Below is a small trained network, with its code and all its weights. Each question gives an input and a target symbol and asks what happens when units are switched off, that is, made to give their printed mean instead of their output.

import numpy as np


def w(rows, s, z=0):
    codes = np.array(rows[::2]) - 128.0
    scale = np.full(codes.shape[1], s)
    scale[-1] = z or s
    return codes * scale


def norm(h):
    return h / np.sqrt((h * h).mean(-1, keepdims=True) + 1e-5)


def f(y):
    return np.maximum(y, 0)


def softmax(a):
    e = np.exp(a - a.max(-1, keepdims=True))
    return e / e.sum(-1, keepdims=True)


def log_softmax(a):
    a = a - a.max(-1, keepdims=True)
    return a - np.log(np.exp(a).sum(-1, keepdims=True))


def net(x, mask):
    ids = ['βδεθσψω'.index(c) for c in x.split()]
    T = len(ids)
    res = E[ids] + P[:T]
    u = 0
    for l in range(2):
        r = norm(res)
        for j in range(2):
            rows = slice(4 * j, 4 * j + 4)
            q, k, v = (r @ M[l][rows].T for M in (Q, K, V))
            z = softmax(np.where(np.tri(T) > 0, q @ k.T / 4**0.5, -1e9)) @ v
            o = O[l][rows]
            res = res + np.where(mask[u + j], z, o[:, -1]) @ o[:, :-1]
        u += 2
        y = f(norm(res) @ A[l][:, :-1].T + A[l][:, -1])
        res = res + np.where(mask[u : u + 8], y, B[l][:, -1]) @ B[l][:, :-1]
        u += 8
    return log_softmax(norm(res)[-1] @ U[:, :-1].T + U[:, -1])


Q, K, V, O, A, B = {}, {}, {}, {}, {}, {}
E = w([
[101,185,155],'β',
[45,195,169],'δ',
[216,234,60],'ε',
[99,87,82],'θ',
[75,186,152],'σ',
[128,119,102],'ψ',
[3,101,114],'ω',
],0.023)
P = w([
[151,95,99],'0',
[192,68,255],'1',
[188,45,243],'2',
[170,61,218],'3',
[150,85,187],'4',
[149,83,190],'5',
[145,86,181],'6',
[142,92,177],'7',
[137,91,157],'8',
[128,95,159],'9',
[133,104,156],'10',
],0.0061)
Q[0] = w([
[125,164,81],'L0H1',
[140,151,163],'L0H1',
[115,84,132],'L0H1',
[105,171,95],'L0H1',
[159,105,72],'L0H2',
[174,136,143],'L0H2',
[251,104,5],'L0H2',
[89,138,84],'L0H2',
],0.019)
K[0] = w([
[122,157,101],'L0H1',
[166,110,138],'L0H1',
[111,132,136],'L0H1',
[171,200,93],'L0H1',
[148,150,103],'L0H2',
[181,107,143],'L0H2',
[250,144,75],'L0H2',
[97,143,92],'L0H2',
],0.021)
V[0] = w([
[65,95,149],'L0H1',
[150,139,118],'L0H1',
[155,144,134],'L0H1',
[53,93,210],'L0H1',
[153,194,139],'L0H2',
[255,151,147],'L0H2',
[86,63,133],'L0H2',
[148,133,77],'L0H2',
],0.0098)
O[0] = w([
[153,101,75,136],'L0H1',
[114,141,141,124],'L0H1',
[123,138,164,127],'L0H1',
[192,79,121,147],'L0H1',
[80,138,143,161],'L0H2',
[112,127,8,2],'L0H2',
[163,132,135,114],'L0H2',
[160,89,98,112],'L0H2',
],0.012,0.0028)
A[0] = w([
[249,74,142,253],'L0N1',
[180,212,90,44],'L0N2',
[145,167,187,74],'L0N3',
[167,79,172,140],'L0N4',
[171,133,177,14],'L0N5',
[146,57,136,7],'L0N6',
[151,206,63,146],'L0N7',
[164,143,167,180],'L0N8',
],0.013,0.003)
B[0] = w([
[28,169,116,252],'L0N1',
[143,217,160,185],'L0N2',
[66,155,122,252],'L0N3',
[121,176,138,217],'L0N4',
[112,140,97,173],'L0N5',
[185,150,129,171],'L0N6',
[7,155,87,234],'L0N7',
[104,125,89,224],'L0N8',
],0.016,0.0044)
Q[1] = w([
[65,160,121],'L1H1',
[91,96,128],'L1H1',
[98,85,159],'L1H1',
[127,251,121],'L1H1',
[164,158,82],'L1H2',
[176,150,100],'L1H2',
[67,121,203],'L1H2',
[141,197,155],'L1H2',
],0.025)
K[1] = w([
[120,69,238],'L1H1',
[105,45,144],'L1H1',
[30,97,163],'L1H1',
[167,251,249],'L1H1',
[128,22,177],'L1H2',
[63,78,203],'L1H2',
[230,243,71],'L1H2',
[228,104,213],'L1H2',
],0.015)
V[1] = w([
[137,140,120],'L1H1',
[117,118,94],'L1H1',
[73,3,120],'L1H1',
[71,148,102],'L1H1',
[82,52,121],'L1H2',
[108,107,105],'L1H2',
[153,142,175],'L1H2',
[133,119,156],'L1H2',
],0.019)
O[1] = w([
[143,119,108,110],'L1H1',
[192,74,126,99],'L1H1',
[115,66,218,102],'L1H1',
[219,121,203,254],'L1H1',
[8,132,40,116],'L1H2',
[106,158,87,148],'L1H2',
[125,56,180,77],'L1H2',
[99,87,140,93],'L1H2',
],0.013,0.0091)
A[1] = w([
[196,122,105,57],'L1N1',
[165,177,186,214],'L1N2',
[219,122,40,61],'L1N3',
[37,58,132,250],'L1N4',
[165,128,94,136],'L1N5',
[161,45,125,44],'L1N6',
[121,6,96,199],'L1N7',
[238,168,110,46],'L1N8',
],0.018,0.0017)
B[1] = w([
[109,161,78,129],'L1N1',
[129,64,71,254],'L1N2',
[33,89,53,147],'L1N3',
[68,174,254,172],'L1N4',
[89,122,105,137],'L1N5',
[225,149,116,138],'L1N6',
[232,81,32,164],'L1N7',
[192,182,208,143],'L1N8',
],0.026,0.0097)
U = w([
[216,163,136,243],'β',
[113,9,173,73],'δ',
[82,63,58,201],'ε',
[231,70,93,115],'θ',
[169,177,177,6],'σ',
[115,199,26,72],'ψ',
[54,103,230,179],'ω',
],0.013,0.0023)

Each question gives the input, a string of symbols that net reads in full, and the target symbol t.
The units are the heads (4 rows each of Q, K, V and O) and the neurons (one row each of A and B). Each row of codes is followed by its name. A weight is (code - 128) times the scale printed after its matrix; where a second scale follows, it is the last column's (O, A, B and U).
mask holds one flag per unit, layer by layer, with each layer's heads first. A switched-off unit (its flag False) gives its mean, the last column of its rows in O or B, instead of its output. The means were averaged over made-up inputs and are rounded, as every weight is.
A unit's drop is (log p(t) with every unit on - log p(t) with that unit switched off) / (log p(t) with every unit on - log p(t) with every unit switched off).
The circuit of an input: a set's keep is (log p(t) with only the set's units on - log p(t) with every unit switched off) / (log p(t) with every unit on - log p(t) with every unit switched off). Starting from the 12 units with the biggest drops (on a tie, the unit counted first), units are removed one at a time, each time the one whose removal leaves the highest keep (on an exact tie, the one counted first), for as long as the keep stays at least 0.8.
units of the circuit, in order: the units of the circuit, biggest drop first
k most important neurons: the k neurons with the biggest drops, biggest first
k most important neurons of layer l: the k neurons of layer l with the biggest drops, biggest first
which heads matter: for each layer, one digit per head in row order, 1 if its drop is at least 0.15 and else 0, layers parted by /
input δ ψ ω σ β, target ω: units of the circuit, in order => L1H2
input β θ θ, target β: which heads matter => 01 / 10
input β ψ ψ δ θ, target ψ: which heads matter => 01 / 00
input σ σ β δ δ, target δ: 2 most important neurons => L1N2; L0N7
input β δ δ σ δ β, target ε: units of the circuit, in order => L1N2; L1H2
input σ β β, target ε: 4 most important neurons => L1N2; L0N2; L0N3; L1N4
input σ ω ε ε ε ε β, target σ: which heads matter => 01 / 11
input σ ψ σ β ψ θ ε ψ θ ε β, target β: which heads matter => 00 / 11
input δ ψ δ ω, target ω: 2 most important neurons => L0N1; L0N2
input θ δ σ, target ε: which heads matter => 01 / 00
input ψ θ ψ ψ δ σ ε σ δ ε β, target σ: 4 most important neurons => L0N2; L0N1; L1N7; L1N3
input σ β σ ψ ψ ω β ω σ, target ω: 3 most important neurons => L0N1; L0N3; L1N7
input ω ψ δ β ε σ, target σ: 3 most important neurons of layer 1 => L1N7; L1N4; L1N3
input ω ω ψ, target ω: most important neuron of layer 1 => L1N4
input β ψ θ ω ψ ε ω ε, target ω: 2 most important neurons => L0N7; L0N1
input θ ω σ β ψ ψ σ ω, target ω: 2 most important neurons of layer 1 => L1N7; L1N3
input ψ σ θ, target ψ: 2 most important neurons of layer 0 => L0N1; L0N4
input σ ψ δ β δ β σ β δ, target ε: 2 most important neurons of layer 1 => L1N2; L1N4
input ε δ σ, target σ: 3 most important neurons of layer 1 => L1N7; L1N3; L1N8
input ω β σ β θ δ ω δ β, target ω: units of the circuit, in order => L0H2
input δ δ δ, target δ: 3 most important neurons => L0N7; L1N2; L0N1
input δ θ θ σ δ, target ε: 3 most important neurons of layer 0 => L0N1; L0N7; L0N4
input δ ω θ, target ω: 2 most important neurons => L0N2; L0N1
